Below is a small trained network, with its code and all its weights. Each question gives an input and a target symbol and asks what happens when units are switched off, that is, made to give their printed mean instead of their output.

import numpy as np


def w(rows, s, z=0):
    codes = np.array(rows[::2]) - 128.0
    scale = np.full(codes.shape[1], s)
    scale[-1] = z or s
    return codes * scale


def f(y):
    return y / 2 * (1 + np.tanh(0.7978845608 * (y + 0.044715 * y**3)))


def softmax(a):
    e = np.exp(a - a.max(-1, keepdims=True))
    return e / e.sum(-1, keepdims=True)


def log_softmax(a):
    a = a - a.max(-1, keepdims=True)
    return a - np.log(np.exp(a).sum(-1, keepdims=True))


def net(x, mask):
    ids = ['αγδελμξπστω'.index(c) for c in x.split()]
    T = len(ids)
    res = E[ids] + P[:T]
    u = 0
    for l in range(2):
        r = res
        for j in range(2):
            rows = slice(2 * j, 2 * j + 2)
            q, k, v = (r @ M[l][rows].T for M in (Q, K, V))
            z = softmax(np.where(np.tri(T) > 0, q @ k.T / 2**0.5, -1e9)) @ v
            o = O[l][rows]
            res = res + np.where(mask[u + j], z, o[:, -1]) @ o[:, :-1]
        u += 2
        y = f(res @ A[l][:, :-1].T + A[l][:, -1])
        res = res + np.where(mask[u : u + 4], y, B[l][:, -1]) @ B[l][:, :-1]
        u += 4
    return log_softmax(res[-1] @ U[:, :-1].T + U[:, -1])


Q, K, V, O, A, B = {}, {}, {}, {}, {}, {}
E = w([
[116,178,106,135,187,158,65,185,14,131,203],'α',
[180,190,135,155,98,242,160,129,81,181,64],'γ',
[48,188,155,141,136,109,116,81,130,188,129],'δ',
[98,156,131,69,80,144,99,120,92,44,54],'ε',
[117,139,94,99,160,93,172,193,136,126,89],'λ',
[181,108,85,147,132,180,92,24,154,147,105],'μ',
[155,192,36,199,249,128,105,196,99,133,113],'ξ',
[86,68,28,115,186,156,84,139,142,137,35],'π',
[69,129,31,137,192,108,116,152,46,92,174],'σ',
[128,148,128,187,178,186,236,109,130,58,100],'τ',
[145,82,133,103,183,145,96,125,152,199,135],'ω',
],0.014)
P = w([
[146,137,74,111,101,168,131,180,162,164,250],'0',
[127,106,124,167,95,141,119,158,147,141,192],'1',
[122,210,97,78,153,185,230,86,72,179,101],'2',
[107,86,150,190,105,138,110,154,142,130,161],'3',
[125,91,153,183,102,123,118,154,143,119,156],'4',
[111,198,123,81,157,178,220,80,72,203,87],'5',
[112,71,186,213,119,111,102,150,152,134,129],'6',
[139,77,161,182,108,116,122,150,129,114,126],'7',
[106,195,118,72,162,182,223,59,75,221,96],'8',
[82,134,114,61,117,167,144,188,174,151,230],'9',
[142,113,151,116,104,151,129,141,133,121,159],'10',
],0.014)
Q[0] = w([
[90,70,163,250,9,154,69,254,194,106,170],'L0H0',
[173,73,154,250,114,61,64,125,150,107,134],'L0H0',
[159,189,86,33,182,86,192,77,70,127,81],'L0H1',
[90,226,115,93,198,229,113,97,81,193,108],'L0H1',
],0.0091)
K[0] = w([
[143,30,250,174,184,53,96,137,35,127,32],'L0H0',
[205,103,112,222,126,50,114,96,34,150,62],'L0H0',
[134,184,2,73,46,155,157,121,128,169,244],'L0H1',
[106,150,110,105,63,206,148,230,202,132,137],'L0H1',
],0.0096)
V[0] = w([
[112,116,114,103,102,141,175,201,142,154,77],'L0H0',
[118,161,190,116,97,155,43,184,115,150,99],'L0H0',
[3,126,125,182,65,108,196,101,98,203,141],'L0H1',
[147,117,116,98,124,137,117,185,65,120,173],'L0H1',
],0.012)
O[0] = w([
[94,70,122,100,117,144,115,212,125,194,44,175],'L0H0',
[157,183,199,118,108,130,7,124,107,146,129,162],'L0H0',
[85,139,193,161,94,120,124,87,115,161,137,209],'L0H1',
[161,123,134,128,73,113,118,142,59,121,117,253],'L0H1',
],0.012,0.0051)
A[0] = w([
[101,3,182,104,169,174,87,184,142,88,246,43],'L0N0',
[178,141,161,65,86,83,194,61,101,74,49,153],'L0N1',
[103,70,70,116,129,173,54,130,184,80,70,1],'L0N2',
[227,81,161,164,112,131,201,76,101,151,96,96],'L0N3',
],0.0074,0.0092)
B[0] = w([
[230,4,138,139,153,119,99,87,75,140,186,144],'L0N0',
[139,109,105,147,189,118,114,141,113,178,175,254],'L0N1',
[147,88,130,116,140,191,73,122,62,137,190,126],'L0N2',
[97,145,116,114,117,93,105,164,94,88,134,172],'L0N3',
],0.012,0.0041)
Q[1] = w([
[67,155,164,27,140,98,129,100,78,195,122],'L1H0',
[125,96,150,236,57,124,70,197,209,62,139],'L1H0',
[95,69,139,255,30,128,57,198,211,45,173],'L1H1',
[220,153,82,183,77,103,126,182,253,154,156],'L1H1',
],0.0076)
K[1] = w([
[64,143,158,66,170,133,100,153,152,133,164],'L1H0',
[141,111,241,234,203,159,117,133,112,30,18],'L1H0',
[116,83,193,151,217,65,102,79,81,80,25],'L1H1',
[209,133,122,162,142,122,189,2,52,151,37],'L1H1',
],0.0081)
V[1] = w([
[146,181,175,32,86,54,196,166,179,124,127],'L1H0',
[165,86,121,167,76,112,90,191,204,141,237],'L1H0',
[2,146,45,97,137,58,33,131,143,96,125],'L1H1',
[108,12,169,42,29,94,117,84,133,23,137],'L1H1',
],0.0077)
O[1] = w([
[130,204,196,149,123,42,162,79,157,174,80,3],'L1H0',
[88,114,126,37,141,99,156,141,141,254,126,185],'L1H0',
[45,144,79,159,204,43,59,76,143,104,81,153],'L1H1',
[152,75,119,7,192,117,102,25,16,95,78,81],'L1H1',
],0.0088,0.0058)
A[1] = w([
[126,81,108,174,88,74,87,174,166,122,182,149],'L1N0',
[112,139,114,122,254,99,133,123,129,138,177,78],'L1N1',
[235,135,128,126,183,101,41,114,128,173,171,121],'L1N2',
[149,59,126,109,62,108,69,90,212,130,111,4],'L1N3',
],0.0086,0.0045)
B[1] = w([
[186,110,89,2,168,68,120,115,86,118,57,255],'L1N0',
[150,99,120,132,39,135,55,80,170,92,125,183],'L1N1',
[61,134,191,112,110,140,116,217,152,48,126,220],'L1N2',
[156,111,87,90,174,156,139,53,179,157,116,140],'L1N3',
],0.009,0.0073)
U = w([
[124,165,176,141,171,113,97,196,77,111,206,15],'α',
[184,129,153,192,11,165,86,152,105,147,82,65],'γ',
[71,173,148,165,162,101,84,134,133,187,210,184],'δ',
[148,223,179,13,79,151,139,63,109,36,5,224],'ε',
[121,82,195,148,109,36,170,178,67,162,37,74],'λ',
[205,193,110,60,74,168,133,37,201,92,132,251],'μ',
[157,208,82,173,200,92,69,194,127,132,151,49],'ξ',
[67,113,94,153,142,189,78,148,127,150,108,1],'π',
[184,40,146,175,65,5,121,101,30,135,158,117],'σ',
[108,133,184,138,177,168,212,140,115,65,122,202],'τ',
[223,111,254,55,206,152,170,85,97,152,129,167],'ω',
],0.006,0.0055)

Each question gives the input, a string of symbols that net reads in full, and the target symbol t.
The units are the heads (2 rows each of Q, K, V and O) and the neurons (one row each of A and B). Each row of codes is followed by its name. A weight is (code - 128) times the scale printed after its matrix; where a second scale follows, it is the last column's (O, A, B and U).
mask holds one flag per unit, layer by layer, with each layer's heads first. A switched-off unit (its flag False) gives its mean, the last column of its rows in O or B, instead of its output. The means were averaged over made-up inputs and are rounded, as every weight is.
A unit's drop is (log p(t) with every unit on - log p(t) with that unit switched off) / (log p(t) with every unit on - log p(t) with every unit switched off).
The circuit of an input: a set's keep is (log p(t) with only the set's units on - log p(t) with every unit switched off) / (log p(t) with every unit on - log p(t) with every unit switched off). Starting from all 12 units, units are removed one at a time, each time the one whose removal leaves the highest keep (on an exact tie, the one counted first), for as long as the keep stays at least 0.8.
units of the circuit, in order: the units of the circuit, biggest drop first
k most important neurons: the k neurons with the biggest drops, biggest first
top k neurons in layer l: the k neurons of layer l with the biggest drops, biggest first
which heads matter: for each layer, one digit per head in row order, 1 if its drop is at least 0.15 and else 0, layers parted by /
input σ ε τ τ, target τ: units of the circuit, in order	(L0H0 L1H0)
input σ ε ε μ λ ε ε τ λ, target σ: which heads matter	11 / 00
input ξ ε λ ε ε δ μ μ, target μ: units of the circuit, in order	(L0H1 L0H0)
input ε τ μ λ ω μ δ, target δ: units of the circuit, in order	(L0H1)
input λ τ δ, target λ: units of the circuit, in order	(L0H0 L1H0)
input μ γ ξ, target μ: which heads matter	10 / 00
input π λ λ, target π: which heads matter	10 / 10
input λ π γ, target λ: units of the circuit, in order	(L0H0 L1H0)
input μ ξ μ λ, target λ: units of the circuit, in order	(L1N0 L0H0 L1H1)
input ε ε α ε ω, target ω: 3 most important neurons	(L0N0 L1N3 L0N3)
input ξ ε ε α σ ξ, target ξ: units of the circuit, in order	(L1H1 L0H1)
input δ ξ γ ω π ξ, target δ: units of the circuit, in order	(L0H1 L1H1)
input γ σ δ ω, target ω: units of the circuit, in order	(L0N0 L1N0 L1N3 L0H1)
input α δ ε ω ε μ ω ε ε, target α: most important neuron	(L0N1)
input τ δ σ λ λ δ, target τ: units of the circuit, in order	(L0H0 L1H0)
input λ ε δ ε σ σ, target λ: which heads matter	10 / 10
input μ τ ε, target μ: units of the circuit, in order	(L1N1 L0H0 L0N1)
input σ ε τ ε σ λ ε σ σ, target σ: 2 most important neurons	(L0N1 L1N1)
input γ ε λ δ λ τ, target γ: which heads matter	10 / 01
input ξ α ε, target ξ: which heads matter	00 / 01
input δ τ λ δ ξ λ, target δ: most important neuron	(L1N0)
input α τ σ τ γ σ ε λ α, target α: 2 most important neurons	(L1N2 L0N1)
input δ τ δ, target δ: which heads matter	00 / 00
input τ ε α ξ ε λ, target τ: which heads matter	10 / 11
input ε ξ ε λ τ ω, target ε: top 2 neurons in layer 1	(L1N2 L1N1)
